Below is a small trained network, with its code and all its weights. Each question gives an input and a target symbol and asks what happens when units are switched off, that is, made to give their printed mean instead of their output.

import numpy as np


def w(rows, s, z=0):
    codes = np.array(rows[::2]) - 128.0
    scale = np.full(codes.shape[1], s)
    scale[-1] = z or s
    return codes * scale


def f(y):
    return y / 2 * (1 + np.tanh(0.7978845608 * (y + 0.044715 * y**3)))


def softmax(a):
    e = np.exp(a - a.max(-1, keepdims=True))
    return e / e.sum(-1, keepdims=True)


def log_softmax(a):
    a = a - a.max(-1, keepdims=True)
    return a - np.log(np.exp(a).sum(-1, keepdims=True))


def net(x, mask):
    ids = ['αβγεζηθμξπστφψω'.index(c) for c in x.split()]
    T = len(ids)
    res = E[ids] + P[:T]
    r = res
    for j in range(2):
        rows = slice(3 * j, 3 * j + 3)
        q, k, v = (r @ M[0][rows].T for M in (Q, K, V))
        z = softmax(np.where(np.tri(T) > 0, q @ k.T / 3**0.5, -1e9)) @ v
        o = O[0][rows]
        res = res + np.where(mask[j], z, o[:, -1]) @ o[:, :-1]
    y = f(res @ A[0][:, :-1].T + A[0][:, -1])
    res = res + np.where(mask[2:26], y, B[0][:, -1]) @ B[0][:, :-1]
    return log_softmax(res[-1] @ U[:, :-1].T + U[:, -1])


Q, K, V, O, A, B = {}, {}, {}, {}, {}, {}
E = w([
[99,65,97,116],'α',
[78,82,81,146],'β',
[237,88,146,91],'γ',
[146,51,131,146],'ε',
[201,159,82,22],'ζ',
[122,79,107,101],'η',
[73,103,89,78],'θ',
[132,71,106,133],'μ',
[184,193,137,202],'ξ',
[114,91,108,53],'π',
[107,46,122,148],'σ',
[210,61,148,128],'τ',
[133,142,68,5],'φ',
[200,103,124,77],'ψ',
[173,78,129,110],'ω',
],0.014)
P = w([
[185,118,124,254],'0',
[95,56,70,36],'1',
[113,55,65,37],'2',
[129,57,54,78],'3',
[126,55,56,38],'4',
[139,49,53,37],'5',
[141,53,50,47],'6',
[138,37,69,42],'7',
[155,50,40,51],'8',
[152,52,37,49],'9',
[159,48,38,49],'10',
[179,59,25,58],'11',
[207,79,28,40],'12',
],0.0066)
Q[0] = w([
[170,59,84,115],'h1',
[52,133,173,228],'h1',
[183,98,16,78],'h1',
[137,28,87,100],'h2',
[152,151,191,207],'h2',
[205,1,8,26],'h2',
],0.0095)
K[0] = w([
[132,182,159,223],'h1',
[96,27,135,100],'h1',
[125,205,150,181],'h1',
[190,199,173,202],'h2',
[198,68,175,135],'h2',
[141,250,220,254],'h2',
],0.0098)
V[0] = w([
[106,90,55,111],'h1',
[121,252,149,153],'h1',
[162,59,227,91],'h1',
[213,76,192,208],'h2',
[66,73,111,183],'h2',
[53,61,90,213],'h2',
],0.012)
O[0] = w([
[65,123,165,35,206],'h1',
[151,65,160,223,3],'h1',
[153,225,71,102,112],'h1',
[106,242,134,177,252],'h2',
[131,127,201,65,136],'h2',
[156,127,252,62,166],'h2',
],0.011,0.0052)
A[0] = w([
[77,75,194,108,95],'n1',
[109,46,128,173,166],'n2',
[132,111,173,62,163],'n3',
[187,96,209,57,192],'n4',
[151,164,124,116,49],'n5',
[91,164,61,149,187],'n6',
[145,221,157,95,42],'n7',
[136,114,193,83,214],'n8',
[118,116,135,228,144],'n9',
[95,247,209,102,7],'n10',
[68,174,89,158,221],'n11',
[100,221,222,114,44],'n12',
[178,126,49,146,51],'n13',
[25,132,85,8,154],'n14',
[77,126,107,144,65],'n15',
[108,132,57,119,43],'n16',
[154,100,112,87,49],'n17',
[134,86,207,86,74],'n18',
[97,93,52,139,254],'n19',
[25,162,104,93,104],'n20',
[88,163,205,255,159],'n21',
[73,170,121,104,62],'n22',
[138,136,47,140,7],'n23',
[90,125,194,28,117],'n24',
],0.0077,0.0055)
B[0] = w([
[151,51,50,100,149],'n1',
[123,206,132,140,142],'n2',
[22,124,81,151,192],'n3',
[101,145,70,155,204],'n4',
[36,55,149,197,131],'n5',
[161,76,162,119,165],'n6',
[129,113,216,218,172],'n7',
[72,148,79,132,186],'n8',
[95,149,151,70,134],'n9',
[114,65,215,150,185],'n10',
[191,112,114,99,158],'n11',
[147,1,205,137,176],'n12',
[52,91,143,152,149],'n13',
[186,137,143,143,250],'n14',
[101,105,111,168,128],'n15',
[127,94,120,146,148],'n16',
[53,95,112,185,140],'n17',
[154,93,48,161,164],'n18',
[189,112,198,104,184],'n19',
[133,178,138,163,167],'n20',
[115,73,92,38,131],'n21',
[120,123,153,190,146],'n22',
[53,87,122,173,145],'n23',
[108,163,103,128,221],'n24',
],0.0069,0.02)
U = w([
[89,121,118,142,109],'α',
[98,70,109,138,1],'β',
[122,161,74,255,96],'γ',
[132,125,166,145,84],'ε',
[154,52,81,217,41],'ζ',
[117,156,121,131,146],'η',
[104,139,60,147,93],'θ',
[114,128,138,139,128],'μ',
[163,128,131,110,144],'ξ',
[151,191,108,74,206],'π',
[120,92,145,154,92],'σ',
[190,114,158,160,74],'τ',
[201,63,153,23,165],'φ',
[200,169,91,156,195],'ψ',
[182,153,155,112,159],'ω',
],0.0085,0.0057)

Each question gives the input, a string of symbols that net reads in full, and the target symbol t.
The units are the heads (3 rows each of Q, K, V and O) and the neurons (one row each of A and B). Each row of codes is followed by its name. A weight is (code - 128) times the scale printed after its matrix; where a second scale follows, it is the last column's (O, A, B and U).
mask holds one flag per unit, heads first, then neurons. A switched-off unit (its flag False) gives its mean, the last column of its rows in O or B, instead of its output. The means were averaged over made-up inputs and are rounded, as every weight is.
A unit's drop is (log p(t) with every unit on - log p(t) with that unit switched off) / (log p(t) with every unit on - log p(t) with every unit switched off).
The circuit of an input: a set's keep is (log p(t) with only the set's units on - log p(t) with every unit switched off) / (log p(t) with every unit on - log p(t) with every unit switched off). Starting from the 12 units with the biggest drops (on a tie, the unit counted first), units are removed one at a time, each time the one whose removal leaves the highest keep (on an exact tie, the one counted first), for as long as the keep stays at least 0.8.
units of the circuit, in order: the units of the circuit, biggest drop first
top k neurons: the k neurons with the biggest drops, biggest first
which heads matter: for each layer, one digit per head in row order, 1 if its drop is at least 0.15 and else 0, layers parted by /
drop of u: that unit's drop, to one decimal
input ψ ε π φ θ φ ε ω ψ, target ψ: units of the circuit, in order => (h2; n3; h1)
input γ γ φ, target γ: units of the circuit, in order => (h2)
input ζ τ π ζ σ γ σ ω α θ ψ φ σ, target ζ: which heads matter => 01
input ζ φ ζ γ ζ ψ η, target ζ: which heads matter => 01
input φ φ μ θ ω η φ γ ω π γ π, target φ: which heads matter => 01
input γ σ μ ψ φ ψ ψ, target γ: which heads matter => 11
input π σ γ π γ β ψ θ α ζ, target π: units of the circuit, in order => (n12; h1)
input ζ φ θ, target ζ: units of the circuit, in order => (h2; n6)
input ψ φ θ τ ζ, target ψ: top 3 neurons => (n3; n12; n11)
input π μ ω, target π: which heads matter => 10
input ζ ε η φ ε φ σ π φ φ, target ζ: which heads matter => 01
input β φ ζ σ ζ ζ α, target β: which heads matter => 11
input φ μ π θ α, target φ: units of the circuit, in order => (h2; n19; n4; n3)
input π ψ ζ ψ ω α π γ θ η ε, target π: units of the circuit, in order => (h1; n12; n10)
input ζ η η γ ε, target ζ: units of the circuit, in order => (h2)
input ε ζ γ π, target ε: which heads matter => 11
input ζ α ε ε φ ε φ τ, target ζ: top 2 neurons => (n23; n13)
input θ ζ α θ π π η π η β ψ ζ φ, target θ: top 2 neurons => (n3; n4)
input φ β τ, target φ: drop of n19 => 0.3
input π ζ η, target π: drop of h1 => 0.2
